Below are the code and all the weights of a small trained network. Each question names an input and a class and asks about switching units off, where a switched-off unit gives its printed mean instead of its output.

import numpy as np


def w(rows, s, z=0):
    codes = np.array(rows[::2]) - 128.0
    scale = np.full(codes.shape[1], s)
    scale[-1] = z or s
    return codes * scale


def f(y):
    return np.maximum(y, 0)


def log_softmax(a):
    a = a - a.max(-1, keepdims=True)
    return a - np.log(np.exp(a).sum(-1, keepdims=True))


def net(x, mask):
    res = np.array(x, float).reshape(1, 6) / 4 @ E
    y = f(res @ A[0][:, :-1].T + A[0][:, -1])
    res = res + np.where(mask, y, B[0][:, -1]) @ B[0][:, :-1]
    return log_softmax(res[-1] @ U[:, :-1].T + U[:, -1])


A, B = {}, {}
E = w([
[208,74,205,69],'x0',
[121,129,128,131],'x1',
[204,87,144,242],'x2',
[24,1,95,144],'x3',
[128,129,129,127],'x4',
[130,124,129,127],'x5',
],0.0078)
A[0] = w([
[198,96,172,81,145],'n1',
[61,115,141,80,130],'n2',
[157,92,136,92,238],'n3',
[52,199,2,134,143],'n4',
[150,117,167,114,176],'n5',
[98,124,76,35,124],'n6',
[84,192,143,51,99],'n7',
[175,131,122,171,122],'n8',
[73,58,125,162,167],'n9',
[113,121,144,147,254],'n10',
[178,107,95,203,90],'n11',
[175,245,208,131,107],'n12',
[166,65,129,61,130],'n13',
[202,196,89,113,102],'n14',
[159,118,201,109,133],'n15',
[158,59,126,227,123],'n16',
[101,75,123,136,110],'n17',
[129,210,101,163,110],'n18',
],0.0098,0.0071)
B[0] = w([
[85,135,86,202,213],'n1',
[174,130,195,119,190],'n2',
[103,235,117,181,232],'n3',
[176,133,120,186,254],'n4',
[108,186,86,157,189],'n5',
[231,115,138,93,198],'n6',
[242,84,146,108,192],'n7',
[194,107,182,40,170],'n8',
[64,160,241,159,226],'n9',
[127,254,110,113,243],'n10',
[227,126,104,34,174],'n11',
[57,69,198,126,230],'n12',
[115,132,63,205,186],'n13',
[76,51,227,150,192],'n14',
[105,127,93,203,187],'n15',
[204,138,153,72,210],'n16',
[143,93,210,99,169],'n17',
[53,79,127,227,178],'n18',
],0.0067,0.0078)
U = w([
[131,153,156,124,229],'0',
[254,77,176,43,121],'1',
[113,148,140,127,225],'2',
[51,18,228,142,34],'3',
[107,133,73,222,48],'4',
[129,145,132,126,148],'5',
[100,47,29,62,2],'6',
],0.0097,0.0044)

Each question gives the input, the list of numbers given to net, and the class t.
The units are the neurons (one row each of A and B). Each row of codes is followed by its name. A weight is (code - 128) times the scale printed after its matrix; where a second scale follows, it is the last column's (A, B and U).
mask holds one flag per neuron, in row order. A switched-off neuron (its flag False) gives its mean, the last column of its row in B, instead of its output. The means were averaged over made-up inputs and are rounded, as every weight is.
A unit's drop is (log p(t) with every unit on - log p(t) with that unit switched off) / (log p(t) with every unit on - log p(t) with every unit switched off).
The circuit of an input: a set's keep is (log p(t) with only the set's units on - log p(t) with every unit switched off) / (log p(t) with every unit on - log p(t) with every unit switched off). Starting from the 12 units with the biggest drops (on a tie, the unit counted first), units are removed one at a time, each time the one whose removal leaves the highest keep (on an exact tie, the one counted first), for as long as the keep stays at least 0.8.
units of the circuit, in order: the units of the circuit, biggest drop first
most important unit: the unit with the biggest drop
k most important neurons: the k neurons with the biggest drops, biggest first
drop when u is switched off: that unit's drop, to one decimal
input [6,1,4,-7,-2,-1], class 3: units of the circuit, in order -> [n12 n14]
input [6,-1,5,3,-5,-1], class 4: units of the circuit, in order -> [n1 n13]
input [-5,0,-1,-8,7,1], class 3: 3 most important neurons -> [n12 n14 n18]
input [0,4,-7,-1,3,-5], class 1: units of the circuit, in order -> [n7 n6]
input [8,-8,-5,3,-6,-3], class 4: units of the circuit, in order -> [n13 n1 n3]
input [-2,-3,1,-6,-3,-5], class 3: units of the circuit, in order -> [n12 n14 n18]
input [6,7,6,-4,-1,-7], class 2: most important unit -> n1
input [-7,-6,7,6,-6,-4], class 1: 2 most important neurons -> [n16 n11]
input [-2,-2,8,-3,3,6], class 1: units of the circuit, in order -> [n11 n8]
input [-7,-2,5,7,8,-2], class 0: 2 most important neurons -> [n16 n12]
input [-5,-6,-7,7,6,1], class 1: units of the circuit, in order -> [n6 n2 n7]
input [8,-6,-6,-2,-5,8], class 2: units of the circuit, in order -> [n1 n3]
input [3,-5,8,4,-4,5], class 1: 2 most important neurons -> [n16 n11]
input [8,0,-6,0,-3,-7], class 4: units of the circuit, in order -> [n13 n1 n15]
input [8,-2,5,6,1,-6], class 4: units of the circuit, in order -> [n13 n3]
input [0,-4,-8,-3,1,5], class 1: most important unit -> n7
input [-4,-7,-7,-4,-6,-3], class 1: 2 most important neurons -> [n7 n6]
input [0,1,7,-4,-1,5], class 1: 4 most important neurons -> [n11 n8 n16 n9]
input [6,3,2,-5,1,5], class 4: 2 most important neurons -> [n1 n15]
input [-3,1,-5,4,2,-4], class 1: most important neuron -> [n6]
input [3,-2,1,-4,-1,0], class 3: 3 most important neurons -> [n12 n14 n4]
input [8,4,2,4,-3,-2], class 4: 2 most important neurons -> [n13 n1]
input [7,-8,-4,-7,-4,0], class 5: drop when n3 is switched off -> 0.2
input [-6,-8,-7,-8,-1,-1], class 3: drop when n12 is switched off -> 0.4
input [4,-2,-3,-5,2,2], class 3: drop when n12 is switched off -> 0.6
